Each row has a name. Each question is about the rows just above it.

[119 164 144  92  94 170 147  79 102  92 184 133 132 114 106 117 121 110
  82 133 105 185 162 154 171] -> K
[143  99  85 142 169 115  96 149 159 150 115 109 105 125 163 171 153 144
 146  95 154 107  71 107 124] -> M
[146  93  91 153 131 112 130 168 140 186  78 150 118 103 155 117 134 153
 163  91 157  65  68  72 110] -> S
[146 150 116 130 105 170 156 158 103 163 117 161 185 102 132 130 102  94
 126 121 111 109 112 153 179] -> E
Print row S.
[146  93  91 153 131 112 130 168 140 186  78 150 118 103 155 117 134 153
 163  91 157  65  68  72 110]
Print row K.
[119 164 144  92  94 170 147  79 102  92 184 133 132 114 106 117 121 110
  82 133 105 185 162 154 171]
Print row M.
[143  99  85 142 169 115  96 149 159 150 115 109 105 125 163 171 153 144
 146  95 154 107  71 107 124]

[128 127 129 129 128 127 128 129 129 127 129 129 129 129 128]  H
[ 91 160  77  83 171 166  96  91 158 164 180  75 112  94 120]  B
[131 129 127 127 128 126 130 129 127 126 127 129 128 126 126]  U
[ 98  91 136 162 106 149  94 102  79 158  79 167 100 118 166]  J
Print row B.
[ 91 160  77  83 171 166  96  91 158 164 180  75 112  94 120]
Print row U.
[131 129 127 127 128 126 130 129 127 126 127 129 128 126 126]
Print row J.
[ 98  91 136 162 106 149  94 102  79 158  79 167 100 118 166]

[121 126 114 151 126 138 170 133 127 128 138 131 119 115 129 126 126 138
 138 138 128 125 111 118] = Dop
[145 132 146 124 129 127 116 130 132 161 139 163 130 130 111 134 136 125
 119 113 119 131 139 132] = vabe
[ 96 123 151 114 137 128 121 106 105 130 141 110 148 132 123 132  95 128
 155 143 125 131 140 141] = Tir
[121 126 114 151 126 138 170 133 127 128 138 131 119 115 129 126 126 138
 138 138 128 134 111 118] = zefi
[162 123 114 130 116 126 116 151 132 106 131 130 124 120 148 127 151 133
 109 118  98 131 142 135] = Sig
[ 77 124 123 118 119 128 117 134 156 149 127 104 101 127 117 134  94 133
 148 141 134 131 120 118] = debe
[133 124 140 167 148 133 170  99 115 123 121 125 142 115 139 121 131 128
 124 126 132 131  84  89] = vulup
[178 134 144 140 144 133 121 101 134 145 127 103 139 126 114 126 172 129
 103 107 140 128 132 124] = budot
[134 130 166 132 153 126 133  91 121 138 133 156 159 130 120 130 126 131
 131 123 124 131 130 130] = sotik
[107 131 156 128 147 128 136  93 119 107 135 162 154 133 152 134 109 134
 138 145  97 133 133 134] = kuvur
[113 130 145 106 139 144 124 107 138 140 103 154 122 135 122 134 123 131
 132 130 174 132 141 134] = babub
Print row sotik.
[134 130 166 132 153 126 133  91 121 138 133 156 159 130 120 130 126 131
 131 123 124 131 130 130]
Print row Tir.
[ 96 123 151 114 137 128 121 106 105 130 141 110 148 132 123 132  95 128
 155 143 125 131 140 141]
Print row vabe.
[145 132 146 124 129 127 116 130 132 161 139 163 130 130 111 134 136 125
 119 113 119 131 139 132]
Print row Dop.
[121 126 114 151 126 138 170 133 127 128 138 131 119 115 129 126 126 138
 138 138 128 125 111 118]

[112 103 103 132 145 147 143 141 110 102 137 125]  novop
[138 134 106 103 135 108 167 137 146 118 112 162]  Dopo
[130 154 119  87  74  80 134 197 119 150 134 161]  Sero
[116 130 148 143 113 101 133 126 125 148 120 127]  zuko
[147 149 145 103 112 133 114 136 142 144 121 114]  vap
[162 130 126 145 120 163  94  79 128 108 135  90]  zepi
[107 110 110 119 117 147 129 181 101 100 161 121]  fadaz
[139 109 109 121 136 136 163 111 138  96 119 136]  Tugo
[164 154 151 132 108  84 136  74 172 163  82 134]  kabi
Print row Tugo.
[139 109 109 121 136 136 163 111 138  96 119 136]
Print row Dopo.
[138 134 106 103 135 108 167 137 146 118 112 162]
Print row novop.
[112 103 103 132 145 147 143 141 110 102 137 125]
Print row kabi.
[164 154 151 132 108  84 136  74 172 163  82 134]

[106 138 118 113  99 126 151  88 149 158]  Tulok
[130 111 146 142 141 148 120 128 118 141]  Bodod
[134 126 115 154  90 147 122 171 130  87]  Fubi
[118 130 144 138 151 120  98 123 122 133]  nub
[127 153  85  84 133 140 112 133 124 117]  zura
[190 118 149 110 117  81 142 140 156 122]  bamas
[119 140 142 138 154 131 124 141 121 139]  fidi
Print row nub.
[118 130 144 138 151 120  98 123 122 133]
Print row zura.
[127 153  85  84 133 140 112 133 124 117]
Print row Bodod.
[130 111 146 142 141 148 120 128 118 141]
Print row Tulok.
[106 138 118 113  99 126 151  88 149 158]

[126 124 118 124 148 147 135 110 140 124 124 129 118 135 136 144 120 144
 129 123 134 114 162 121 124 123 102 147 129 131 116 124 131 127 125 124
 122 109 119 152 139 120 115 117 124 133 125 123 128 136 116 121 133 123
 131 138 125 119 148 133 129] : vin
[133 133 132 129 128 133 130 124 129 130 133 126 132 130 127 130 131 123
 134 131 129 125 132 131 124 132 123 122 129 124 124 120 151 125 126 129
 126 122 132 127 122 129 129 129 128 121 125 127 127 136 131 131 131 130
 129 132 128 122 130 130 126] : Sofam
[118 127 136 129 135 122 134 132 130 129 127 125 127 134 123 122 127 126
 134 123 130 135 103 131 124 127 129 127 128 122 135 128 137 128 129 131
 126 133 125 136 132 134 133 132 132 132 125 126 130 131 132 131 127 129
 122 135 125 135 130 139 129] : Moref
[140 128 127 128 123 131 128 126 127 122 128 127 130 128 130 125 127 126
 128 126 125 133 110 131 124 130 126 129 128 128 129 127 171 126 132 133
 133 131 131 124 130 127 127 131 131 126 125 128 128 128 128 128 133 126
 129 130 130 129 185 130 121] : letir
[126 124 118 124 148 147 135 110 140 124 124 129 118 135 154 144 120 144
 129 123 134 114 162 121 124 123 102 147 129 131 116 124 131 127 125 124
 122 109 119 152 139 120 115 117 124 133 125 123 128 136 116 121 133 123
 131 138 125 119 148 133 129] : veru
[133 133 132 129 128 133 130 124 129 130 133 126 132 130 127 130 131 123
 134 131 129 125 132 131 124 132 123 122 129 124 124 120 151 125 126 129
 126 122 131 120 116 126 118 119 127 128 125 133 127 124 123 121 129 129
 132 125 140 121 139 118 121] : Tavi
[133 133 132 129 128 133 130 124 129 130 133 126 132 130 127 130 131 123
 134 131 129 125 132 131 124 132 123 122 129 124 124 120 151 125 126 129
 126 122 132 127 122 129 129 129 128 121 125 127 127 136 131 131 130 130
 130 127 126 127 119 137 124] : Verud
Print row Moref.
[118 127 136 129 135 122 134 132 130 129 127 125 127 134 123 122 127 126
 134 123 130 135 103 131 124 127 129 127 128 122 135 128 137 128 129 131
 126 133 125 136 132 134 133 132 132 132 125 126 130 131 132 131 127 129
 122 135 125 135 130 139 129]
Print row veru.
[126 124 118 124 148 147 135 110 140 124 124 129 118 135 154 144 120 144
 129 123 134 114 162 121 124 123 102 147 129 131 116 124 131 127 125 124
 122 109 119 152 139 120 115 117 124 133 125 123 128 136 116 121 133 123
 131 138 125 119 148 133 129]
Print row vin.
[126 124 118 124 148 147 135 110 140 124 124 129 118 135 136 144 120 144
 129 123 134 114 162 121 124 123 102 147 129 131 116 124 131 127 125 124
 122 109 119 152 139 120 115 117 124 133 125 123 128 136 116 121 133 123
 131 138 125 119 148 133 129]
Print row Tavi.
[133 133 132 129 128 133 130 124 129 130 133 126 132 130 127 130 131 123
 134 131 129 125 132 131 124 132 123 122 129 124 124 120 151 125 126 129
 126 122 131 120 116 126 118 119 127 128 125 133 127 124 123 121 129 129
 132 125 140 121 139 118 121]
Print row letir.
[140 128 127 128 123 131 128 126 127 122 128 127 130 128 130 125 127 126
 128 126 125 133 110 131 124 130 126 129 128 128 129 127 171 126 132 133
 133 131 131 124 130 127 127 131 131 126 125 128 128 128 128 128 133 126
 129 130 130 129 185 130 121]

[ 90 133 139 151 121 147 119 132  70]  gekes
[138 149 128 138 131 121 140 163 126]  renar
[116 114 141 162 129 144 128 133 110]  div
[117 131 146 137 142 119 130 134 101]  gepub
[143 163 161 168 127 106 133 123 168]  bofo
[143 163 161 168 127 126 101 143 132]  voz
[159 140 106 173 151 128 108 115 188]  tedo
Print row div.
[116 114 141 162 129 144 128 133 110]
Print row bofo.
[143 163 161 168 127 106 133 123 168]

[113 117 129 115 135 111 128 121 119 128 126 106 116 137 138  97 146 129
 170]  G
[109 132 157 101 100 107 116 142 117 153 102 128 129 117 128 127 174 139
 138]  Q
[104 120 126 105 118 159 137 145 138 151  99 128 170 122 115 151 155 185
 107]  L
Print row G.
[113 117 129 115 135 111 128 121 119 128 126 106 116 137 138  97 146 129
 170]
Print row L.
[104 120 126 105 118 159 137 145 138 151  99 128 170 122 115 151 155 185
 107]
Print row Q.
[109 132 157 101 100 107 116 142 117 153 102 128 129 117 128 127 174 139
 138]

[140 138 167 174] : kotem
[126 149 113 150] : pul
[131 110 106 109] : goton
[167 116  86 158] : ruma
[129 120 104 156] : mutu
[132 112 133 109] : sike
[159 107  92 166] : puv
[114 107 107 122] : Dorik
[145 144 122 116] : nuguk
[140 138 118 103] : Zipu
Print row goton.
[131 110 106 109]
Print row mutu.
[129 120 104 156]

[ 65  81  98 112 120 122 124 124 129 134 139 145 152 156 159] -> Sipo
[ 64 113 124 135 152 148 105 130 158  67 122 187  94 174 144] -> ramiv
[ 65  80  98 112 120 122 124 124 129 134 139 145 152 156 159] -> veme
Print row Sipo.
[ 65  81  98 112 120 122 124 124 129 134 139 145 152 156 159]
Print row ramiv.
[ 64 113 124 135 152 148 105 130 158  67 122 187  94 174 144]
Print row veme.
[ 65  80  98 112 120 122 124 124 129 134 139 145 152 156 159]

